Below are the code and all the weights of a small trained network. Each question names an input and a class and asks about switching units off, where a switched-off unit gives its printed mean instead of its output.

import numpy as np


def w(rows, s, z=0):
    codes = np.array(rows[::2]) - 128.0
    scale = np.full(codes.shape[1], s)
    scale[-1] = z or s
    return codes * scale


def norm(h):
    return h / np.sqrt((h * h).mean(-1, keepdims=True) + 1e-5)


def f(y):
    return np.maximum(y, 0)


def log_softmax(a):
    a = a - a.max(-1, keepdims=True)
    return a - np.log(np.exp(a).sum(-1, keepdims=True))


def net(x, mask):
    res = np.array(x, float).reshape(1, 6) / 4 @ E
    u = 0
    for l in range(3):
        y = f(norm(res) @ A[l][:, :-1].T + A[l][:, -1])
        res = res + np.where(mask[u : u + 10], y, B[l][:, -1]) @ B[l][:, :-1]
        u += 10
    return log_softmax(norm(res)[-1] @ U[:, :-1].T + U[:, -1])


A, B = {}, {}
E = w([
[129,114,48,53,116],'x0',
[46,164,142,126,216],'x1',
[165,200,114,142,39],'x2',
[2,108,161,68,43],'x3',
[150,103,107,219,175],'x4',
[202,93,43,76,135],'x5',
],0.0039)
A[0] = w([
[165,200,138,179,163,2],'0.n1',
[137,184,35,197,122,248],'0.n2',
[153,185,190,143,188,13],'0.n3',
[94,111,147,113,75,10],'0.n4',
[95,88,48,138,199,96],'0.n5',
[183,142,209,142,80,253],'0.n6',
[2,107,198,168,165,130],'0.n7',
[209,51,165,133,183,178],'0.n8',
[54,100,158,160,134,123],'0.n9',
[208,39,152,140,165,114],'0.n10',
],0.0076,0.0031)
B[0] = w([
[59,141,218,221,228,168],'0.n1',
[169,69,196,104,145,244],'0.n2',
[58,112,112,228,197,163],'0.n3',
[115,86,178,191,193,151],'0.n4',
[175,89,193,140,44,193],'0.n5',
[48,152,84,161,40,230],'0.n6',
[134,255,194,45,125,254],'0.n7',
[58,142,27,142,142,227],'0.n8',
[161,153,179,52,112,194],'0.n9',
[114,129,20,120,143,203],'0.n10',
],0.0067,0.005)
A[1] = w([
[189,45,120,172,199,90],'1.n1',
[138,17,164,16,120,118],'1.n2',
[132,1,130,144,206,117],'1.n3',
[92,112,215,78,139,2],'1.n4',
[101,76,161,200,201,84],'1.n5',
[197,63,224,142,147,99],'1.n6',
[229,99,91,89,158,20],'1.n7',
[181,61,80,115,206,119],'1.n8',
[88,155,137,86,45,165],'1.n9',
[155,128,163,71,187,72],'1.n10',
],0.0059,0.0037)
B[1] = w([
[141,205,56,153,55,183],'1.n1',
[125,212,77,150,210,196],'1.n2',
[153,174,104,116,42,187],'1.n3',
[93,165,223,3,196,163],'1.n4',
[107,160,160,123,237,178],'1.n5',
[125,221,121,38,112,150],'1.n6',
[141,59,215,58,61,157],'1.n7',
[131,146,82,171,47,196],'1.n8',
[83,34,90,137,119,254],'1.n9',
[57,182,151,65,113,155],'1.n10',
],0.0065,0.0042)
A[2] = w([
[184,158,149,170,61,143],'2.n1',
[124,176,164,196,242,13],'2.n2',
[66,113,69,87,205,103],'2.n3',
[107,140,75,3,179,89],'2.n4',
[94,95,210,78,143,3],'2.n5',
[194,147,171,111,130,39],'2.n6',
[240,91,134,95,127,125],'2.n7',
[149,65,115,28,125,42],'2.n8',
[108,97,181,230,231,25],'2.n9',
[55,134,185,183,185,202],'2.n10',
],0.0081,0.0041)
B[2] = w([
[109,105,171,43,125,186],'2.n1',
[216,124,144,224,194,185],'2.n2',
[168,172,44,166,84,191],'2.n3',
[72,199,59,228,200,228],'2.n4',
[107,161,200,54,249,168],'2.n5',
[52,166,154,49,206,133],'2.n6',
[192,146,198,41,180,159],'2.n7',
[31,225,165,189,169,161],'2.n8',
[217,2,220,245,189,172],'2.n9',
[213,37,151,128,166,253],'2.n10',
],0.0078,0.005)
U = w([
[91,65,159,66,194,2],'0',
[39,88,202,121,13,126],'1',
[41,227,242,35,217,197],'2',
[248,87,67,52,42,121],'3',
[85,192,23,184,139,211],'4',
[212,65,221,217,219,153],'5',
],0.011,0.0084)

Each question gives the input, the list of numbers given to net, and the class t.
The units are the neurons (one row each of A and B). Each row of codes is followed by its name. A weight is (code - 128) times the scale printed after its matrix; where a second scale follows, it is the last column's (A, B and U).
mask holds one flag per neuron, layer by layer. A switched-off neuron (its flag False) gives its mean, the last column of its row in B, instead of its output. The means were averaged over made-up inputs and are rounded, as every weight is.
A unit's drop is (log p(t) with every unit on - log p(t) with that unit switched off) / (log p(t) with every unit on - log p(t) with every unit switched off).
The circuit of an input: a set's keep is (log p(t) with only the set's units on - log p(t) with every unit switched off) / (log p(t) with every unit on - log p(t) with every unit switched off). Starting from the 12 units with the biggest drops (on a tie, the unit counted first), units are removed one at a time, each time the one whose removal leaves the highest keep (on an exact tie, the one counted first), for as long as the keep stays at least 0.8.
units of the circuit, in order: the units of the circuit, biggest drop first
top k neurons: the k neurons with the biggest drops, biggest first
top k neurons in layer l: the k neurons of layer l with the biggest drops, biggest first
drop when u is switched off: that unit's drop, to one decimal
input [4,-5,-5,1,8,-4], class 4: units of the circuit, in order -> [0.n8]
input [-6,5,5,0,0,-1], class 5: top 2 neurons in layer 0 -> [0.n3; 0.n1]
input [-8,-7,7,1,7,2], class 1: units of the circuit, in order -> [0.n6; 2.n1]
input [8,4,2,8,-8,1], class 4: units of the circuit, in order -> [2.n4; 2.n3; 0.n7]
input [3,2,7,1,1,-5], class 1: top 2 neurons in layer 1 -> [1.n9; 1.n5]
input [-1,-2,-1,-6,-6,-2], class 4: top 2 neurons -> [0.n8; 0.n10]
input [-3,-7,6,-4,2,-2], class 1: top 2 neurons -> [0.n6; 2.n1]
input [4,2,2,2,5,5], class 2: top 2 neurons in layer 1 -> [1.n6; 1.n7]
input [-4,-2,-4,-1,8,6], class 4: top 4 neurons in layer 0 -> [0.n8; 0.n10; 0.n9; 0.n7]
input [8,-3,-1,-1,-8,6], class 4: top 2 neurons -> [1.n2; 2.n4]
input [-6,6,2,-5,-5,7], class 5: top 2 neurons -> [0.n1; 2.n9]
input [4,-2,0,2,6,8], class 3: top 2 neurons in layer 0 -> [0.n7; 0.n5]
input [-4,-5,-1,7,5,6], class 4: top 2 neurons in layer 0 -> [0.n5; 0.n10]
input [4,-3,-4,0,5,1], class 3: top 2 neurons -> [0.n5; 2.n4]
input [-2,-7,4,-3,7,8], class 3: top neuron in layer 2 -> [2.n4]
input [0,-7,-1,2,2,-7], class 1: top 2 neurons -> [0.n6; 0.n2]
input [4,8,-1,-2,6,6], class 3: drop when 1.n9 is switched off -> 0.0
input [8,3,8,-8,5,-7], class 5: drop when 0.n1 is switched off -> 0.8
input [6,-6,-1,-1,7,4], class 3: drop when 2.n7 is switched off -> 0.1
input [2,-6,-7,-1,7,-6], class 4: top neuron -> [0.n10]
